Here is a tiny trained network, its code and every weight. The questions are about switching its units off for an input and a class, where a switched-off unit gives its printed mean instead of its output.

import numpy as np


def w(rows, s, z=0):
    codes = np.array(rows[::2]) - 128.0
    scale = np.full(codes.shape[1], s)
    scale[-1] = z or s
    return codes * scale


def f(y):
    return np.maximum(y, 0)


def log_softmax(a):
    a = a - a.max(-1, keepdims=True)
    return a - np.log(np.exp(a).sum(-1, keepdims=True))


def net(x, mask):
    res = np.array(x, float).reshape(1, 7) / 4 @ E
    y = f(res @ A[0][:, :-1].T + A[0][:, -1])
    res = res + np.where(mask, y, B[0][:, -1]) @ B[0][:, :-1]
    return log_softmax(res[-1] @ U[:, :-1].T + U[:, -1])


A, B = {}, {}
E = w([
[101,109,46,61,170,173,101,123,181,203,134,72],'x0',
[160,82,146,142,99,170,235,174,181,159,79,101],'x1',
[131,120,129,141,123,133,119,118,127,133,133,122],'x2',
[208,159,160,60,68,157,122,76,24,125,108,48],'x3',
[107,236,183,140,141,253,159,141,150,140,157,137],'x4',
[87,175,53,156,42,138,94,144,84,208,62,167],'x5',
[178,56,156,94,121,168,72,229,89,167,190,171],'x6',
],0.0077)
A[0] = w([
[151,117,89,92,149,151,93,113,168,199,135,79,168],'N0',
[192,110,114,131,160,114,101,204,96,159,171,154,65],'N1',
[64,151,79,145,46,133,126,135,81,194,67,187,92],'N2',
[123,59,66,88,131,56,84,131,117,95,69,92,102],'N3',
[141,129,131,191,73,125,136,131,99,111,106,178,143],'N4',
[95,83,101,105,141,160,153,148,159,195,111,38,184],'N5',
[168,90,185,101,194,141,155,94,154,80,200,53,40],'N6',
[97,202,196,168,166,204,150,112,112,130,178,133,67],'N7',
[174,147,179,64,102,123,100,148,101,127,109,49,36],'N8',
[104,43,85,109,133,52,107,96,100,135,97,137,133],'N9',
[138,134,117,99,56,135,147,125,88,138,104,98,114],'N10',
[185,82,153,144,136,146,183,123,187,143,111,88,192],'N11',
[163,158,160,78,119,162,135,42,87,123,116,96,81],'N12',
[100,176,110,127,181,109,5,46,64,105,218,145,249],'N13',
[108,169,122,216,132,106,174,54,147,98,84,91,109],'N14',
[57,133,126,147,182,98,55,143,194,95,140,156,112],'N15',
[129,166,185,141,135,225,107,114,146,165,174,186,98],'N16',
[148,129,169,215,58,137,169,121,84,78,135,181,129],'N17',
[66,103,108,180,162,126,111,143,158,161,130,180,81],'N18',
[97,107,137,214,148,96,147,132,179,125,163,195,44],'N19',
[180,144,109,81,112,158,152,86,56,115,115,100,5],'N20',
[102,140,96,140,116,124,121,82,173,125,120,66,141],'N21',
[201,67,122,149,119,102,141,111,165,165,57,128,176],'N22',
[98,202,141,139,156,94,133,97,157,120,77,108,99],'N23',
[161,118,159,137,136,134,64,173,102,156,172,165,133],'N24',
[80,104,108,145,178,116,125,140,193,194,148,128,103],'N25',
[191,146,135,84,129,132,139,108,73,169,119,59,85],'N26',
[161,148,177,172,109,78,152,153,96,85,98,176,140],'N27',
[115,176,119,147,136,118,164,77,172,101,121,93,85],'N28',
[99,138,148,172,114,202,124,135,144,113,106,89,141],'N29',
[198,136,140,58,104,116,104,87,58,124,96,73,66],'N30',
[85,158,101,58,170,123,50,112,133,139,144,105,165],'N31',
[134,49,174,115,68,192,110,253,98,154,185,158,186],'N32',
[69,172,140,112,120,198,143,126,158,133,171,118,98],'N33',
[85,116,95,190,126,128,112,168,163,147,83,179,92],'N34',
[109,159,115,165,103,122,99,133,54,187,77,98,132],'N35',
[93,122,141,128,191,97,136,205,191,120,124,212,70],'N36',
[119,162,97,146,67,147,58,142,107,204,46,163,109],'N37',
[96,126,95,126,22,141,107,148,158,175,85,125,179],'N38',
[88,186,168,151,120,151,118,110,146,139,151,100,114],'N39',
[100,200,135,122,123,193,140,137,124,145,143,152,100],'N40',
[48,113,117,158,98,93,167,48,153,95,106,95,82],'N41',
[74,176,110,132,87,100,189,84,135,107,89,84,153],'N42',
[136,95,164,78,211,114,134,99,142,52,172,83,137],'N43',
[132,119,48,71,190,165,109,100,154,189,123,97,114],'N44',
[157,93,131,110,97,164,220,181,168,169,66,94,208],'N45',
[88,105,131,142,174,98,189,129,168,112,188,152,104],'N46',
[159,76,121,173,98,69,130,119,94,102,119,143,162],'N47',
],0.0065,0.0025)
B[0] = w([
[157,184,158,106,107,185,138,48,142,70,149,208,195],'N0',
[127,112,84,62,117,83,77,109,152,171,197,81,185],'N1',
[99,130,164,163,254,144,100,90,65,106,153,45,223],'N2',
[169,141,67,200,92,127,175,168,67,114,187,101,209],'N3',
[148,149,162,145,171,159,112,49,143,63,161,191,180],'N4',
[170,197,168,125,115,155,202,82,180,63,156,215,205],'N5',
[107,119,133,142,200,173,69,99,82,102,128,50,212],'N6',
[132,113,52,179,117,145,145,156,113,122,163,121,212],'N7',
[49,88,124,105,69,192,75,127,121,135,54,125,188],'N8',
[155,130,72,208,121,145,219,193,78,115,174,111,211],'N9',
[76,94,185,115,118,176,131,134,116,120,115,110,184],'N10',
[132,165,228,166,165,78,150,161,154,124,115,118,202],'N11',
[49,90,127,132,50,145,89,165,139,143,105,126,202],'N12',
[128,207,228,189,126,56,193,254,202,197,78,173,254],'N13',
[140,126,114,46,111,60,63,94,184,193,180,114,212],'N14',
[81,120,152,150,71,186,129,160,146,143,65,126,208],'N15',
[160,90,49,177,70,107,148,170,75,135,197,92,196],'N16',
[169,163,119,93,133,147,113,57,162,60,161,172,207],'N17',
[77,111,151,141,89,174,60,135,115,124,101,119,195],'N18',
[67,104,119,128,70,215,81,88,131,127,84,141,199],'N19',
[85,78,137,120,92,193,85,155,115,107,70,130,186],'N20',
[151,131,138,60,94,83,98,93,129,157,151,141,175],'N21',
[173,136,125,208,130,110,180,204,153,146,158,134,189],'N22',
[131,101,103,69,99,54,98,106,150,179,169,111,185],'N23',
[150,149,122,44,116,71,70,107,167,175,158,121,191],'N24',
[123,114,142,113,83,195,91,87,112,112,85,154,193],'N25',
[108,85,134,159,68,161,70,128,142,117,75,161,198],'N26',
[173,157,111,97,128,176,137,25,167,63,160,200,198],'N27',
[115,66,108,81,137,85,90,131,105,172,177,128,183],'N28',
[180,108,108,178,112,105,136,157,122,146,154,105,179],'N29',
[71,88,152,146,52,181,125,143,128,126,68,118,214],'N30',
[197,196,208,170,114,122,207,136,213,97,124,202,196],'N31',
[163,120,127,12,144,55,35,88,170,225,182,119,238],'N32',
[176,94,52,134,90,129,169,165,94,127,166,126,186],'N33',
[58,109,171,147,113,177,75,94,108,133,78,101,195],'N34',
[92,134,163,159,181,143,111,126,123,135,128,87,194],'N35',
[57,96,120,107,61,184,97,113,114,138,89,107,210],'N36',
[147,148,157,153,208,141,76,115,112,103,141,45,217],'N37',
[123,172,193,144,215,142,123,70,129,110,167,78,208],'N38',
[161,119,68,165,95,121,165,153,120,151,147,129,178],'N39',
[175,92,58,187,124,149,176,188,76,130,187,92,190],'N40',
[173,72,80,48,92,42,52,117,143,213,173,111,187],'N41',
[118,113,146,64,132,61,76,121,153,165,175,121,210],'N42',
[85,143,154,180,213,177,121,137,83,126,153,60,217],'N43',
[186,186,101,96,110,189,126,21,156,9,172,206,199],'N44',
[132,177,194,187,120,69,170,193,203,170,124,142,226],'N45',
[68,82,142,130,120,186,101,114,89,134,115,96,190],'N46',
[143,154,96,188,102,164,181,125,110,102,187,139,192],'N47',
],0.0048,0.0078)
U = w([
[65,85,131,118,69,174,112,128,120,121,71,122,71],'0',
[142,115,103,49,130,81,104,114,138,178,158,114,86],'1',
[105,134,151,145,247,151,122,116,101,97,128,59,103],'2',
[167,166,126,111,121,154,149,77,143,47,143,207,97],'3',
[153,117,30,174,97,128,178,177,96,119,154,106,115],'4',
[121,138,149,128,124,124,146,134,130,132,129,139,254],'5',
[130,170,189,147,131,98,158,179,161,145,103,152,150],'6',
[118,123,104,89,171,115,188,132,86,135,81,175,98],'7',
],0.012,0.0064)

Each question gives the input, the list of numbers given to net, and the class t.
The units are the neurons (one row each of A and B). Each row of codes is followed by its name. A weight is (code - 128) times the scale printed after its matrix; where a second scale follows, it is the last column's (A, B and U).
mask holds one flag per neuron, in row order. A switched-off neuron (its flag False) gives its mean, the last column of its row in B, instead of its output. The means were averaged over made-up inputs and are rounded, as every weight is.
A unit's drop is (log p(t) with every unit on - log p(t) with that unit switched off) / (log p(t) with every unit on - log p(t) with every unit switched off).
The circuit of an input: a set's keep is (log p(t) with only the set's units on - log p(t) with every unit switched off) / (log p(t) with every unit on - log p(t) with every unit switched off). Starting from the 12 units with the biggest drops (on a tie, the unit counted first), units are removed one at a time, each time the one whose removal leaves the highest keep (on an exact tie, the one counted first), for as long as the keep stays at least 0.8.
units of the circuit, in order: the units of the circuit, biggest drop first
unit that matters most: the unit with the biggest drop
k most important neurons: the k neurons with the biggest drops, biggest first
input [-1,6,5,-6,-3,6,-7], class 1: unit that matters most	N41
input [-8,0,-6,7,-2,7,8], class 1: 3 most important neurons	N32, N24, N1
input [7,0,-1,-6,-2,-1,3], class 3: units of the circuit, in order	N44, N5
input [-2,-1,-4,-3,2,4,6], class 1: units of the circuit, in order	N32, N24
input [-6,-7,-7,-7,-4,-2,-4], class 0: units of the circuit, in order	N19, N15
input [-5,-5,-3,6,-1,-3,8], class 1: 2 most important neurons	N32, N24
input [-6,5,5,-1,3,7,6], class 2: units of the circuit, in order	N2, N37, N38
input [6,-7,8,6,-6,1,-4], class 5: units of the circuit, in order	N13, N31
input [6,2,7,0,8,-7,4], class 4: units of the circuit, in order	N16, N33
input [2,1,5,-2,-6,0,4], class 4: units of the circuit, in order	N9, N3
input [-3,-4,-3,7,8,8,-2], class 2: 2 most important neurons	N2, N37
input [-7,1,-6,-2,-4,-7,4], class 2: 2 most important neurons	N43, N6
input [-6,1,-4,-6,1,-4,5], class 0: 3 most important neurons	N36, N19, N46
input [4,3,-6,6,7,5,4], class 4: units of the circuit, in order	N40
input [-5,6,0,1,6,3,1], class 4: 4 most important neurons	N16, N40, N13, N7
input [-7,7,-6,-6,5,2,5], class 3: units of the circuit, in order	N17, N27
input [7,-2,6,3,1,-6,5], class 3: units of the circuit, in order	N44, N0
input [-5,4,8,6,8,7,-1], class 4: 3 most important neurons	N40, N16, N7
input [6,-2,3,-1,6,-3,-1], class 3: units of the circuit, in order	N44, N0
input [3,-5,1,-2,-5,2,-2], class 4: units of the circuit, in order	N9
input [-1,-3,4,1,-5,0,-6], class 1: 2 most important neurons	N41, N14
input [-2,-4,0,-1,8,6,5], class 4: 2 most important neurons	N16, N40
input [0,-3,3,1,0,4,-2], class 2: units of the circuit, in order	N2, N37, N35
input [-6,3,-4,-3,6,-6,1], class 2: 2 most important neurons	N6, N43
input [-5,-1,6,7,8,8,-5], class 2: 4 most important neurons	N2, N37, N35, N38
input [7,6,1,-2,-5,4,3], class 3: 4 most important neurons	N44, N5, N0, N13
